Below are the code and all the weights of a small trained network. Each question names an input and a class and asks about switching units off, where a switched-off unit gives its printed mean instead of its output.

import numpy as np


def w(rows, s, z=0):
    codes = np.array(rows[::2]) - 128.0
    scale = np.full(codes.shape[1], s)
    scale[-1] = z or s
    return codes * scale


def norm(h):
    return h / np.sqrt((h * h).mean(-1, keepdims=True) + 1e-5)


def f(y):
    return np.maximum(y, 0)


def log_softmax(a):
    a = a - a.max(-1, keepdims=True)
    return a - np.log(np.exp(a).sum(-1, keepdims=True))


def net(x, mask):
    res = np.array(x, float).reshape(1, 7) / 4 @ E
    u = 0
    for l in range(2):
        y = f(norm(res) @ A[l][:, :-1].T + A[l][:, -1])
        res = res + np.where(mask[u : u + 3], y, B[l][:, -1]) @ B[l][:, :-1]
        u += 3
    return log_softmax(norm(res)[-1] @ U[:, :-1].T + U[:, -1])


A, B = {}, {}
E = w([
[206,141,203,180,218],'x0',
[170,154,84,149,166],'x1',
[38,114,175,147,104],'x2',
[93,254,105,151,154],'x3',
[88,115,86,176,139],'x4',
[33,170,129,203,158],'x5',
[152,186,156,28,98],'x6',
],0.0073)
A[0] = w([
[247,188,94,151,179,36],'0.n0',
[105,38,2,132,82,2],'0.n1',
[82,85,145,220,184,60],'0.n2',
],0.0096,0.0055)
B[0] = w([
[174,161,118,178,88,242],'0.n0',
[115,92,7,141,150,252],'0.n1',
[107,117,229,132,111,236],'0.n2',
],0.013,0.0036)
A[1] = w([
[178,81,162,51,63,58],'1.n0',
[77,55,158,165,239,117],'1.n1',
[254,181,116,172,172,4],'1.n2',
],0.0095,0.003)
B[1] = w([
[95,97,135,65,252,230],'1.n0',
[163,71,137,194,85,233],'1.n1',
[224,217,128,107,82,253],'1.n2',
],0.011,0.0041)
U = w([
[137,82,165,7,184,64],'0',
[116,56,17,135,103,160],'1',
[244,210,140,138,129,251],'2',
[51,219,119,92,115,59],'3',
[104,79,218,222,123,72],'4',
],0.021,0.0024)

Each question gives the input, the list of numbers given to net, and the class t.
The units are the neurons (one row each of A and B). Each row of codes is followed by its name. A weight is (code - 128) times the scale printed after its matrix; where a second scale follows, it is the last column's (A, B and U).
mask holds one flag per neuron, layer by layer. A switched-off neuron (its flag False) gives its mean, the last column of its row in B, instead of its output. The means were averaged over made-up inputs and are rounded, as every weight is.
A unit's drop is (log p(t) with every unit on - log p(t) with that unit switched off) / (log p(t) with every unit on - log p(t) with every unit switched off).
The circuit of an input: a set's keep is (log p(t) with only the set's units on - log p(t) with every unit switched off) / (log p(t) with every unit on - log p(t) with every unit switched off). Starting from all 6 units, units are removed one at a time, each time the one whose removal leaves the highest keep (on an exact tie, the one counted first), for as long as the keep stays at least 0.8.
units of the circuit, in order: the units of the circuit, biggest drop first
k most important neurons: the k neurons with the biggest drops, biggest first
k most important neurons of layer l: the k neurons of layer l with the biggest drops, biggest first
drop when u is switched off: that unit's drop, to one decimal
input [2,-1,-7,6,8,7,-7], class 4: units of the circuit, in order -> (0.n2)
input [1,-5,8,-1,-7,5,6], class 0: 2 most important neurons -> (0.n0; 0.n1)
input [-4,6,5,-1,4,6,-2], class 4: 2 most important neurons -> (0.n2; 1.n1)
input [5,8,5,1,6,7,7], class 4: 2 most important neurons of layer 1 -> (1.n2; 1.n1)
input [-1,6,4,1,-6,2,5], class 3: 2 most important neurons -> (0.n0; 1.n2)
input [5,3,3,-6,0,3,7], class 0: 2 most important neurons -> (0.n0; 1.n0)
input [-5,-6,8,6,8,8,0], class 4: 2 most important neurons of layer 0 -> (0.n2; 0.n1)
input [4,-6,5,3,-3,-4,0], class 0: drop when 0.n2 is switched off -> 0.1
input [-3,-6,3,1,-1,-5,-1], class 0: drop when 1.n0 is switched off -> 0.4
input [5,-8,4,3,0,-5,2], class 0: drop when 1.n0 is switched off -> 0.0
input [6,-1,8,-6,-4,-2,1], class 0: drop when 0.n2 is switched off -> 0.2
